How the states are linked:
$: Q54->Q261, Q513->Q200, Q389->Q899, Q165->Q487, Q865->Q901, Q886->Q882, Q333->Q855, Q123->Q49, Q121->Q135, Q362->Q938, Q275->Q535, Q586->Q833, Q364->Q781, Q685->Q679, Q791->Q997, Q110->Q74, Q301->Q307, Q457->Q213, Q417->Q124, Q22->Q564, Q74->Q110, Q982->Q154, Q415->Q582, Q958->Q157, Q154->Q982, Q124->Q417, Q962->Q631, Q231->Q572, Q521->Q478, Q901->Q865, Q684->Q747, Q833->Q586, Q454->Q499, Q911->Q257, Q612->Q620, Q443->Q810, Q530->Q230, Q45->Q500, Q490->Q120, Q679->Q685, Q867->Q756, Q900->Q909, Q751->Q297, Q929->Q384, Q157->Q958, Q117->Q721, Q860->Q426, Q606->Q820, Q135->Q121, Q638->Q544, Q564->Q22, Q426->Q860, Q879->Q920, Q257->Q911, Q997->Q791, Q781->Q364, Q134->Q295, Q120->Q490, Q252->Q393, Q850->Q321, Q810->Q443, Q49->Q123, Q699->Q67, Q10->Q950, Q487->Q165, Q740->Q170, Q899->Q389, Q67->Q699, Q295->Q134, Q544->Q638, Q882->Q886, Q396->Q15, Q620->Q612, Q582->Q415, Q95->Q659, Q563->Q769, Q297->Q751, Q68->Q796, Q909->Q900, Q424->Q281, Q796->Q68, Q200->Q513, Q820->Q606, Q554->Q570, Q920->Q879, Q393->Q252, Q747->Q684, Q811->Q652, Q321->Q850, Q478->Q521, Q671->Q233, Q756->Q867, Q631->Q962, Q721->Q117, Q384->Q929, Q213->Q457, Q659->Q95, Q233->Q671, Q281->Q424, Q499->Q454, Q307->Q301, Q15->Q396, Q535->Q275, Q769->Q563, Q261->Q54, Q950->Q10, Q572->Q231, Q652->Q811, Q570->Q554, Q500->Q45, Q855->Q333, Q938->Q362, Q230->Q530, Q170->Q740
§: Q54->Q393, Q380->Q879, Q513->Q810, Q389->Q554, Q165->Q769, Q865->Q10, Q952->Q938, Q886->Q530, Q333->Q166, Q123->Q307, Q121->Q95, Q275->Q544, Q586->Q796, Q364->Q278, Q685->Q415, Q166->Q333, Q791->Q15, Q110->Q521, Q301->Q49, Q457->Q850, Q417->Q911, Q22->Q820, Q74->Q478, Q982->Q231, Q415->Q685, Q958->Q747, Q154->Q572, Q124->Q257, Q962->Q671, Q231->Q982, Q660->Q297, Q521->Q110, Q901->Q950, Q684->Q157, Q833->Q68, Q454->Q699, Q911->Q417, Q612->Q426, Q443->Q200, Q530->Q886, Q45->Q929, Q490->Q281, Q679->Q582, Q867->Q721, Q900->Q811, Q929->Q45, Q157->Q684, Q117->Q756, Q860->Q620, Q606->Q564, Q135->Q659, Q638->Q535, Q564->Q606, Q426->Q612, Q879->Q380, Q257->Q124, Q997->Q396, Q134->Q170, Q120->Q424, Q252->Q261, Q850->Q457, Q810->Q513, Q49->Q301, Q699->Q454, Q10->Q865, Q487->Q563, Q740->Q295, Q899->Q570, Q67->Q499, Q295->Q740, Q544->Q275, Q882->Q230, Q396->Q997, Q620->Q860, Q582->Q679, Q95->Q121, Q563->Q487, Q297->Q660, Q68->Q833, Q278->Q364, Q909->Q652, Q424->Q120, Q796->Q586, Q200->Q443, Q820->Q22, Q554->Q389, Q393->Q54, Q747->Q958, Q811->Q900, Q321->Q213, Q478->Q74, Q671->Q962, Q756->Q117, Q631->Q233, Q721->Q867, Q384->Q500, Q213->Q321, Q659->Q135, Q233->Q631, Q281->Q490, Q499->Q67, Q307->Q123, Q15->Q791, Q535->Q638, Q769->Q165, Q261->Q252, Q950->Q901, Q572->Q154, Q652->Q909, Q570->Q899, Q500->Q384, Q938->Q952, Q230->Q882, Q170->Q134
~: Q54->Q295, Q513->Q454, Q389->Q124, Q165->Q791, Q865->Q74, Q952->Q321, Q886->Q490, Q333->Q659, Q362->Q457, Q275->Q620, Q586->Q679, Q364->Q301, Q685->Q833, Q166->Q135, Q791->Q165, Q110->Q901, Q301->Q364, Q457->Q362, Q417->Q899, Q22->Q384, Q74->Q865, Q982->Q909, Q415->Q68, Q958->Q962, Q154->Q900, Q124->Q389, Q962->Q958, Q231->Q652, Q629->Q879, Q660->Q721, Q521->Q950, Q901->Q110, Q684->Q233, Q833->Q685, Q454->Q513, Q911->Q570, Q612->Q535, Q443->Q67, Q530->Q281, Q45->Q606, Q490->Q886, Q679->Q586, Q867->Q297, Q900->Q154, Q751->Q756, Q929->Q564, Q157->Q631, Q860->Q544, Q606->Q45, Q135->Q166, Q638->Q426, Q564->Q929, Q426->Q638, Q879->Q629, Q257->Q554, Q997->Q487, Q781->Q307, Q134->Q261, Q120->Q882, Q252->Q170, Q810->Q699, Q49->Q278, Q699->Q810, Q10->Q478, Q487->Q997, Q740->Q393, Q899->Q417, Q67->Q443, Q295->Q54, Q544->Q860, Q882->Q120, Q396->Q563, Q620->Q275, Q582->Q796, Q95->Q855, Q563->Q396, Q297->Q867, Q68->Q415, Q278->Q49, Q909->Q982, Q424->Q230, Q796->Q582, Q200->Q499, Q820->Q500, Q554->Q257, Q393->Q740, Q747->Q671, Q811->Q572, Q321->Q952, Q478->Q10, Q671->Q747, Q756->Q751, Q631->Q157, Q721->Q660, Q384->Q22, Q213->Q938, Q659->Q333, Q233->Q684, Q281->Q530, Q499->Q200, Q307->Q781, Q15->Q769, Q535->Q612, Q769->Q15, Q261->Q134, Q950->Q521, Q572->Q811, Q652->Q231, Q570->Q911, Q500->Q820, Q855->Q95, Q938->Q213, Q230->Q424, Q170->Q252
&: Q54->Q478, Q380->Q49, Q513->Q535, Q389->Q135, Q165->Q900, Q865->Q740, Q952->Q424, Q886->Q457, Q333->Q257, Q121->Q899, Q362->Q490, Q275->Q200, Q586->Q671, Q364->Q629, Q685->Q684, Q166->Q124, Q791->Q154, Q110->Q252, Q301->Q879, Q457->Q886, Q22->Q751, Q74->Q393, Q982->Q997, Q415->Q157, Q958->Q582, Q154->Q791, Q124->Q166, Q962->Q796, Q231->Q396, Q629->Q364, Q660->Q606, Q521->Q261, Q901->Q170, Q684->Q685, Q833->Q233, Q454->Q612, Q911->Q855, Q612->Q454, Q443->Q544, Q530->Q850, Q45->Q721, Q490->Q362, Q679->Q747, Q867->Q929, Q900->Q165, Q751->Q22, Q929->Q867, Q157->Q415, Q117->Q500, Q860->Q67, Q606->Q660, Q135->Q389, Q638->Q810, Q564->Q297, Q426->Q699, Q879->Q301, Q257->Q333, Q997->Q982, Q134->Q950, Q120->Q938, Q252->Q110, Q850->Q530, Q810->Q638, Q49->Q380, Q699->Q426, Q10->Q295, Q487->Q909, Q740->Q865, Q899->Q121, Q67->Q860, Q295->Q10, Q544->Q443, Q882->Q213, Q396->Q231, Q620->Q499, Q582->Q958, Q95->Q570, Q563->Q652, Q297->Q564, Q68->Q631, Q909->Q487, Q424->Q952, Q796->Q962, Q200->Q275, Q554->Q659, Q920->Q307, Q393->Q74, Q747->Q679, Q811->Q769, Q321->Q230, Q478->Q54, Q671->Q586, Q756->Q384, Q631->Q68, Q721->Q45, Q384->Q756, Q213->Q882, Q659->Q554, Q233->Q833, Q499->Q620, Q307->Q920, Q15->Q572, Q535->Q513, Q769->Q811, Q261->Q521, Q950->Q134, Q572->Q15, Q652->Q563, Q570->Q95, Q500->Q117, Q855->Q911, Q938->Q120, Q230->Q321, Q170->Q901
*: Q54->Q333, Q380->Q721, Q513->Q415, Q389->Q865, Q165->Q490, Q865->Q389, Q952->Q652, Q886->Q791, Q333->Q54, Q123->Q500, Q121->Q170, Q362->Q900, Q275->Q958, Q586->Q67, Q364->Q564, Q685->Q810, Q166->Q393, Q791->Q886, Q110->Q417, Q301->Q929, Q457->Q154, Q417->Q110, Q22->Q781, Q74->Q124, Q982->Q213, Q415->Q513, Q958->Q275, Q154->Q457, Q124->Q74, Q962->Q620, Q231->Q321, Q629->Q297, Q521->Q911, Q901->Q899, Q684->Q638, Q833->Q699, Q454->Q68, Q911->Q521, Q612->Q631, Q443->Q679, Q530->Q15, Q45->Q49, Q490->Q165, Q679->Q443, Q867->Q879, Q900->Q362, Q929->Q301, Q157->Q535, Q860->Q671, Q606->Q278, Q135->Q740, Q638->Q684, Q564->Q364, Q426->Q233, Q879->Q867, Q257->Q478, Q997->Q882, Q781->Q22, Q134->Q95, Q120->Q487, Q850->Q572, Q810->Q685, Q49->Q45, Q699->Q833, Q10->Q554, Q487->Q120, Q740->Q135, Q899->Q901, Q67->Q586, Q295->Q659, Q544->Q747, Q882->Q997, Q396->Q230, Q620->Q962, Q582->Q200, Q95->Q134, Q563->Q424, Q297->Q629, Q68->Q454, Q278->Q606, Q909->Q938, Q424->Q563, Q796->Q499, Q200->Q582, Q554->Q10, Q920->Q756, Q393->Q166, Q747->Q544, Q321->Q231, Q478->Q257, Q671->Q860, Q756->Q920, Q631->Q612, Q721->Q380, Q384->Q307, Q213->Q982, Q659->Q295, Q233->Q426, Q281->Q769, Q499->Q796, Q307->Q384, Q15->Q530, Q535->Q157, Q769->Q281, Q261->Q855, Q950->Q570, Q572->Q850, Q652->Q952, Q570->Q950, Q500->Q123, Q855->Q261, Q938->Q909, Q230->Q396, Q170->Q121
@: Q54->Q297, Q380->Q135, Q513->Q281, Q389->Q49, Q165->Q685, Q865->Q45, Q952->Q275, Q886->Q699, Q333->Q629, Q123->Q899, Q362->Q638, Q275->Q952, Q586->Q997, Q364->Q257, Q685->Q165, Q791->Q833, Q110->Q820, Q301->Q554, Q457->Q426, Q22->Q521, Q74->Q606, Q982->Q671, Q415->Q769, Q958->Q652, Q154->Q233, Q124->Q278, Q962->Q231, Q231->Q962, Q629->Q333, Q660->Q393, Q521->Q22, Q901->Q500, Q684->Q900, Q833->Q791, Q454->Q530, Q911->Q781, Q612->Q850, Q443->Q120, Q530->Q454, Q45->Q865, Q490->Q810, Q679->Q487, Q867->Q295, Q900->Q684, Q751->Q261, Q929->Q10, Q157->Q811, Q117->Q170, Q860->Q213, Q606->Q74, Q135->Q380, Q638->Q362, Q564->Q478, Q426->Q457, Q879->Q659, Q257->Q364, Q997->Q586, Q781->Q911, Q134->Q756, Q120->Q443, Q850->Q612, Q810->Q490, Q49->Q389, Q699->Q886, Q10->Q929, Q487->Q679, Q740->Q721, Q899->Q123, Q67->Q882, Q295->Q867, Q544->Q938, Q882->Q67, Q396->Q796, Q620->Q321, Q582->Q563, Q95->Q920, Q563->Q582, Q297->Q54, Q68->Q15, Q278->Q124, Q909->Q747, Q424->Q200, Q796->Q396, Q200->Q424, Q820->Q110, Q554->Q301, Q920->Q95, Q393->Q660, Q747->Q909, Q811->Q157, Q321->Q620, Q478->Q564, Q671->Q982, Q756->Q134, Q631->Q572, Q721->Q740, Q384->Q950, Q213->Q860, Q659->Q879, Q233->Q154, Q281->Q513, Q499->Q230, Q307->Q570, Q15->Q68, Q769->Q415, Q261->Q751, Q950->Q384, Q572->Q631, Q652->Q958, Q570->Q307, Q500->Q901, Q938->Q544, Q230->Q499, Q170->Q117
!: Q54->Q747, Q380->Q321, Q513->Q417, Q389->Q499, Q165->Q22, Q865->Q796, Q886->Q307, Q333->Q544, Q123->Q530, Q121->Q612, Q275->Q166, Q586->Q10, Q364->Q120, Q685->Q521, Q166->Q275, Q791->Q384, Q110->Q415, Q301->Q882, Q457->Q920, Q417->Q513, Q22->Q165, Q74->Q582, Q982->Q867, Q415->Q110, Q958->Q393, Q154->Q756, Q124->Q200, Q962->Q740, Q231->Q721, Q629->Q938, Q660->Q652, Q521->Q685, Q901->Q68, Q684->Q261, Q833->Q950, Q454->Q899, Q911->Q810, Q612->Q121, Q443->Q257, Q530->Q123, Q45->Q396, Q490->Q781, Q679->Q478, Q867->Q982, Q900->Q751, Q751->Q900, Q929->Q997, Q157->Q252, Q117->Q572, Q860->Q659, Q606->Q563, Q135->Q620, Q638->Q855, Q564->Q487, Q426->Q95, Q879->Q213, Q257->Q443, Q997->Q929, Q781->Q490, Q134->Q233, Q120->Q364, Q252->Q157, Q810->Q911, Q49->Q230, Q699->Q570, Q10->Q586, Q487->Q564, Q740->Q962, Q899->Q454, Q67->Q554, Q295->Q671, Q544->Q333, Q882->Q301, Q396->Q45, Q620->Q135, Q582->Q74, Q95->Q426, Q563->Q606, Q297->Q909, Q68->Q901, Q278->Q424, Q909->Q297, Q424->Q278, Q796->Q865, Q200->Q124, Q820->Q769, Q554->Q67, Q920->Q457, Q393->Q958, Q747->Q54, Q321->Q380, Q478->Q679, Q671->Q295, Q756->Q154, Q631->Q170, Q721->Q231, Q384->Q791, Q213->Q879, Q659->Q860, Q233->Q134, Q499->Q389, Q307->Q886, Q15->Q500, Q769->Q820, Q261->Q684, Q950->Q833, Q572->Q117, Q652->Q660, Q570->Q699, Q500->Q15, Q855->Q638, Q938->Q629, Q230->Q49, Q170->Q631

The rows follow the links: the fewer symbols apart two states are, the more alike their rows tend to be.

Each row is also shifted at random along 2 hidden directions that mean nothing.

Some states, each with a row of numbers:
Q165
[-10   1   1  34 -34   0  65 -27 -38  37 -37 -23 -23  21  -1   7  16   0  13  -1  15   0  27   1 -53  25  -6   0  -2   6  29 -10  19  10 -25 -36   2   2]
Q791
[-34 -24  57   0  -8  -8  12 -11 -18  -6 -22  -4 -29  23  11  14  -7 -18 -11  18  39  16   9 -23  17  15   0  34 -12 -25 -17  14   1 -12 -10  13   3 -22]
Q170
[ -6  21  -4 -26  -3  66 -18 -11  32  18  42 -39  -6 -29 -11  32 -13  33 -35 -25 -26   6  -3   6 -18  -5   8  -3 -21  17  11  12   4 -24  32 -37   5  12]
Q499
[ 38 -16  11   0   3 -12 -40  16  18 -50  27  45  15  22   4  17 -29 -35  12  -6  26   5 -14  22  51 -23  -7  23 -13 -60 -24  -4   9 -26 -21  32  12 -34]
Q982
[-31  11  32 -21  19 -17 -18 -29 -10 -31  -3  39 -23 -15  -1 -40 -18 -31  36   8  19   0   5 -17  31   8 -15  39  -8 -12 -25  -8 -28   2  36  18 -13  -2]
Q570
[-23  -9  22   2 -17 -11  -6  23  -6 -22  26  -9  31   3  26  59 -16   8 -54 -16  20  11 -15  -4  12  -5  25   2  11  17 -32  27  -1   3 -29   1  37  -3]
Q855
[-17   1 -18  -1  12  -9   1   3 -30  21 -22 -17  17 -24   0  12  51  12  -8  14  -9  -9   0  17 -38  -4  13 -29  40  49 -10  31   6  24   9   8   4  35]
Q747
[ -1 -10 -19   2  33 -26   0 -27 -40   0 -35   0 -27   4 -42 -21  12 -32   9  16  14  -6  17  21   3  17 -27 -28   1  21  10 -14   6  18  37  26 -16   6]
Q362
[-30 -18  -1   8  -9 -16  13 -28  -9   1 -52   6   2  -4  -7 -45  44  -5  20  32  21  -9 -13   4  -3  -7  14   9  29  21 -22  23   4   5  13  46  13  -1]
Q124
[ 46 -35 -22   7   2 -28 -35  54  39 -22  24  11  43  26   5  10  -7  -5 -10  13  -1 -14 -17 -14  51 -11 -32 -24   8  -4 -18 -11  18   9 -17  39   6 -12]
Q110
[ 22 -25 -13  -4   9   7   1  42  -6  32  -4 -20  25  43  -6  49  28   6 -30  15 -15 -16  23   2 -13   9 -33 -18   6  10 -17   9  35  14  -4  -1 -12   6]
Q297
[-14  16 -16   8 -27  27   4 -15  31  11  28 -23 -18 -11 -11 -47 -24   9   5  -9 -27  -4  -2 -20 -18  13  -9 -31 -14  55  54 -39 -36  21  20 -37   4  26]
Q301
[-14  -6  25  15 -19 -42 -23  26  35 -57  30  49  47   5  64   8 -48   8 -18 -12  45   9 -22 -43  48 -21  14  19  25 -13 -45   0 -25   0 -25  27  25  -8]
Q820
[  9  -2 -19   2 -51  27  36  22  23  31  16 -31  32  21  15  14  10  44   1 -22 -14  -7   7 -30 -22  13  17   8  -8  12  11  -3  32  19 -16 -44 -12  16]
Q659
[-13  32  -8 -10  23 -20 -15   7 -11 -25  19  18  11 -55   9  -5 -20   1 -18 -26  -3   5 -15  16 -11  -1   9 -25  11  35   0  16 -22   7  10  -1  13  21]
Q756
[-53   3  48 -13 -14  25 -19 -20  43 -19  31  -2  15 -24  10   0 -18  18 -37  -9  18   9 -10 -39  23 -14  22  11   1  33 -25  24 -35 -18  23  -5  25  11]
Q213
[-17  26  34  13 -43   4 -20 -63  47 -38  34  14  14 -26  29 -37 -68  -7  21 -22  44  15 -30  -5  47 -20  59  10 -12 -11 -10 -33 -55 -32  -3  12  47 -25]
Q586
[ -7  -9  36  19  10  -8 -22 -27  -2 -45  32  11 -21   5  -4  27 -57 -32 -22   4  60  20  -1   1  35   0   2   0 -14 -30  -4 -32 -10 -16  -5  12   3 -34]
Q865
[ 19  12  -9 -11   7  19 -14  44   0  -9  49   5  -9  -1  -2  25 -30   9 -17 -18 -21  -1   8 -12  16   1 -31  -6 -12 -17  21 -20   5  -6 -12 -33 -12  -9]
Q443
[  8 -26   3  26 -29  -4  -2 -19 -10   1  17  -3  -7  34 -19   2 -25 -49   2   2  30 -10   0  11  12   6   9 -29 -11   1  31 -41  -5   4 -30  -4  14 -16]
Q952
[ 30  12 -24  13 -43  44  -6 -43  48   5   6 -31   6 -10 -12 -46 -24   7  62 -24 -13   4  -8  14 -10 -17  30 -17  -5  -4  49 -44 -15 -21   1 -29   7 -13]
Q10
[ -8  18 -18  25 -13 -15   3   7  15 -26  55   2  10  -7  25  37 -64  -3 -40 -35  43   9 -12  -6  14   0  10  -4  -9   5 -15 -39 -18   2  -6 -46  24  -2]
Q166
[ 38  10 -62  -3  15 -10 -24  21  22   3   3   3  23  -3 -12 -21  15  26   7  -8 -28  -3 -13   8  -4 -19   0 -21  12  17   1   0  -7  14  14  17   5  25]
Q393
[ 28   7 -48 -18  36   6 -24  20  22  24   4  -7   0 -11 -29 -23  15  11   2   7 -44 -11   5  -2  -8   5 -30 -31  -7  27  28 -10   4  21  42 -21 -23  43]
Q684
[ -9  -5 -20   6  19  11  26 -48 -18  21 -27 -37 -18  -8 -18  -3  29 -25 -13   2  23  12  -2  31 -15  19  19  -9   8  30 -17  -1   0  13  22   0  16   4]
Q135
[ 14  27  -6 -25  25  24 -43  26  27  -2  38   9   5 -24   3  12  -1   6  -5 -21 -52   0  -7   5  14 -15  -5 -18 -10  -2  29   1 -13 -14   8  -7   7   8]
Q929
[-31   1  39  13 -55   5 -30  -5  73 -39  75  16  22  12  29   5 -78   1 -36 -24  35   3 -22 -61  67  -4   7   4 -24 -17 -21 -42 -37  -6  -6 -19  25 -14]
Q417
[ 18 -52 -44  -8  13 -25  -7  45  24 -12  -4  -7  61  32   9  37  33  22 -34  10   6 -10 -27  -3  24 -15   1  -7  39   1 -52  26  24  12 -19  58  20  -9]
Q513
[ 24 -34  -2  31 -95 111 -13 -64  81  20  77 -59  11  16 -25  40 -74  -1 -20 -37   9   2 -44  26  -4  -3  51 -40 -47 -12  60 -57  17 -56 -45 -52  58 -60]
Q275
[ 39 -23 -20  -8  10   9 -46 -23  35 -13  16  10   9   9 -31 -17 -10 -29  27   9 -11  -6 -30  28  33 -15  16 -24  -3 -14   5 -20  11 -23  14  38  14 -26]
Q380
[ 12  53  -8 -28 -16  25  -6  19  24  19  21  17   3 -55  18 -18 -17  32  27 -40 -51  -4  -3  -3 -33  -5   3  -5  -9   1  53   0  -9 -10  -2 -58  -8  23]
Q950
[-47  10  15   7 -31  48  19 -12   5  14  56 -30 -12  -2   0  53 -32   9 -42 -39   9   3   1 -15 -31  29   3  -6 -29  29  46  -4   7  -9  -6 -67  18  -4]
Q909
[  8   8 -18  -2  33 -36  44 -13 -65  21 -85   7 -37 -11 -22 -50  45 -21  58  23 -28 -15  38  11 -58  19 -22   5   2  16  28   1  -2  39  32  -1 -43  34]

Start here and follow the symbols in turn, left to right. Where do you end up?
Answers are names.
[-12  -2  -2  22 -18  45  45 -31 -49  44   3 -47 -46  27 -46  25   6 -24 -13  -2  -7  -5  23  21 -62  42 -18 -34 -24  21  63 -15  27  -4  -7 -58  -5  -4]
$ ~ ! -> Q10
[  4  25  20 -25 -13  32  -3 -27  15   4  -5   3  -9 -25  19 -14   7  17  42   0 -16  12  -6  22  -7 -16  41  30   7 -21  -4  32  -2 -34   1   9   3 -15]
$ @ -> Q620
[ 18   3  28  -1 -21   9 -18 -11  17 -13  35   8 -19   7   0   3 -36  -3  24 -24   6   6   9  -1  25  -9  -7  24 -29 -53  24 -37  -2 -21 -21 -20 -18 -29]
! ! $ & -> Q572
[ 37   0 -17 -24  27 -10 -63 -20  33 -45  16  34  28 -20  10  -4 -27 -18  11   0  20   4 -17  21  49 -32  36  19   6 -36 -50  -4 -20 -26   4  68  15 -31]
* & -> Q796
[-39  -8  42   9 -49  12  -2  -3  53 -43  54  -4  47   8  40  30 -49  32 -52 -21  52  18 -20 -55  54 -22  42  31  -1  11 -67  -5 -32  -3  -7   8  48 -19]
* $ -> Q301
[ 28  -5 -22   3  13 -39  12  56 -23  22 -16  -5  -6  25  -3 -27  19  10  16  15 -48 -14  17 -29   1   9 -52   6  -4  -9  15 -16   4  20  -1  -9 -50  24]
* * & -> Q660
[ 18 -18   1   8 -56  35  27  -3  18  10 -13 -23  17  20  16   2   8  23  23   4   5  10  -2   8 -17   1  21   0   6 -22  26 -22  27 -21 -40  -4  12 -24]
@ $ -> Q200
[  3  34 -22 -30  30  10   1  16  -3  14   4  -4   2 -42  -3  28  32  35 -10 -13 -36   9 -13  24 -40  -7   4 -16   8  18  10  42  18 -22  -1 -19  -6  20]
* ~ & -> Q110
[ 25  23   6  -6  26 -30  29  45 -66  13 -45  31 -27  -3  16  -6  37  -8  44  11 -27  -1  30  25 -41  -8 -40  12  -1 -68  24  23   8  -4 -36 -11 -54   0]
* ~ -> Q563
[ 13 -23   1  43 -31 -11  23 -18   0  -5  -9   4   8  32  15 -23 -15 -29  28  -6  32  -6  -1  -9  -4   9  10   4   7  -5  28 -34  -6   6 -46   0  12 -22]
& @ $ -> Q638
[-22 -28   1  14 -23  22 -28 -68  23  -8  18 -24   1 -10 -15   7 -15 -24  -5   8  24   6 -22  25  12  -2  32 -26  11  29  14  -3   4 -19   5  22  37  -9]
! * ~ @ -> Q756
[ -4 -11  12 -22  41  12 -36 -11   6 -16 -19   9  -2 -22   1  14  22  -9  -1  25 -10   8 -12  38  14  -8   7  11   6 -23 -36  45  18 -28  16  61   5 -21]
~ $ -> Q275
[ 16 -16 -15   4 -35  40 -11 -57  56  11  -6 -42   0  -7 -13 -27  -1  30  16  -9   4  12 -29  -2  11 -12  56   6 -11   0 -17 -10 -12 -11  22  10  23 -21]
& ! $ @ -> Q74
[ 29  46 -17  -9   0  12   9  49   5   1  39  18   3  -8  16  36 -12  26 -13 -37 -25   1   2  12 -22   1 -15  -9  -3 -17  36 -13   6 -20 -38 -51  -3   2]
$ * * -> Q899
[ 14  10 -54 -28  56 -10  29  38 -46  48 -53 -17  -5 -11 -26   4  84  34   3  10 -57  -9  41  15 -75  18 -24 -10  18  26   9  37  27  27  31 -21 -33  49]
$ & -> Q74
